Below are the code and all the weights of a small trained network. Each question names an input and a class and asks about switching units off, where a switched-off unit gives its printed mean instead of its output.

import numpy as np


def w(rows, s, z=0):
    codes = np.array(rows[::2]) - 128.0
    scale = np.full(codes.shape[1], s)
    scale[-1] = z or s
    return codes * scale


def f(y):
    return np.maximum(y, 0)


def log_softmax(a):
    a = a - a.max(-1, keepdims=True)
    return a - np.log(np.exp(a).sum(-1, keepdims=True))


def net(x, mask):
    res = np.array(x, float).reshape(1, 4) / 4 @ E
    y = f(res @ A[0][:, :-1].T + A[0][:, -1])
    res = res + np.where(mask, y, B[0][:, -1]) @ B[0][:, :-1]
    return log_softmax(res[-1] @ U[:, :-1].T + U[:, -1])


A, B = {}, {}
E = w([
[87,159,101,182,166],'x0',
[171,169,198,126,104],'x1',
[66,60,170,121,176],'x2',
[248,77,139,134,137],'x3',
],0.013)
A[0] = w([
[191,92,188,86,99,145],'n0',
[208,157,102,92,161,166],'n1',
[56,202,140,149,193,188],'n2',
[40,91,187,96,129,196],'n3',
[114,199,61,157,109,222],'n4',
[141,190,225,51,67,166],'n5',
[84,250,50,112,111,167],'n6',
[164,46,116,46,118,194],'n7',
[120,168,51,156,126,194],'n8',
[214,159,22,162,102,188],'n9',
[77,167,87,76,135,179],'n10',
[123,59,173,130,154,252],'n11',
[144,222,144,148,30,159],'n12',
[123,103,114,59,80,149],'n13',
[137,92,85,136,162,134],'n14',
],0.012,0.0042)
B[0] = w([
[107,85,171,117,126,243],'n0',
[152,65,163,151,27,216],'n1',
[86,165,116,154,188,252],'n2',
[154,151,94,66,179,241],'n3',
[115,181,65,192,183,220],'n4',
[23,147,99,165,95,244],'n5',
[139,149,138,216,192,249],'n6',
[170,17,188,29,41,234],'n7',
[217,147,98,144,189,198],'n8',
[180,57,69,177,92,245],'n9',
[163,213,53,149,206,206],'n10',
[31,132,164,5,121,224],'n11',
[94,138,116,217,115,240],'n12',
[119,154,2,27,8,171],'n13',
[178,44,144,118,117,172],'n14',
],0.0082,0.011)
U = w([
[141,26,206,83,88,210],'0',
[172,161,122,188,231,131],'1',
[129,168,52,20,95,120],'2',
[93,122,156,93,209,255],'3',
[132,160,185,124,117,16],'4',
[250,88,120,162,125,52],'5',
[63,68,184,228,44,16],'6',
],0.012,0.003)

Each question gives the input, the list of numbers given to net, and the class t.
The units are the neurons (one row each of A and B). Each row of codes is followed by its name. A weight is (code - 128) times the scale printed after its matrix; where a second scale follows, it is the last column's (A, B and U).
mask holds one flag per neuron, in row order. A switched-off neuron (its flag False) gives its mean, the last column of its row in B, instead of its output. The means were averaged over made-up inputs and are rounded, as every weight is.
A unit's drop is (log p(t) with every unit on - log p(t) with that unit switched off) / (log p(t) with every unit on - log p(t) with every unit switched off).
The circuit of an input: a set's keep is (log p(t) with only the set's units on - log p(t) with every unit switched off) / (log p(t) with every unit on - log p(t) with every unit switched off). Starting from the 12 units with the biggest drops (on a tie, the unit counted first), units are removed one at a time, each time the one whose removal leaves the highest keep (on an exact tie, the one counted first), for as long as the keep stays at least 0.8.
units of the circuit, in order: the units of the circuit, biggest drop first
most important unit: the unit with the biggest drop
k most important neurons: the k neurons with the biggest drops, biggest first
drop of u: that unit's drop, to one decimal
input [-7,4,2,-8], class 2: units of the circuit, in order => [n13]
input [-1,-6,4,-3], class 2: units of the circuit, in order => [n6, n3]
input [-1,-5,4,-4], class 2: 3 most important neurons => [n3, n6, n0]
input [-2,5,-1,-5], class 1: units of the circuit, in order => [n7, n11]
input [-2,-3,6,0], class 0: 2 most important neurons => [n7, n4]
input [-2,-8,7,-7], class 2: 2 most important neurons => [n3, n13]
input [-4,5,7,-2], class 2: units of the circuit, in order => [n3, n6]
input [-3,2,5,-5], class 2: 2 most important neurons => [n6, n3]
input [-5,0,-5,-4], class 6: 4 most important neurons => [n3, n5, n12, n2]
input [-6,-8,-7,5], class 0: 2 most important neurons => [n7, n10]
input [-5,2,2,-2], class 2: 2 most important neurons => [n13, n1]
input [3,-1,2,1], class 3: 2 most important neurons => [n6, n9]
input [2,-1,3,2], class 0: 2 most important neurons => [n10, n4]
input [-1,2,-8,3], class 6: most important unit => n12
input [2,5,4,-3], class 3: drop of n9 => 0.1
input [-4,7,-1,1], class 6: drop of n5 => 0.3
input [0,-7,2,2], class 0: drop of n4 => 0.1
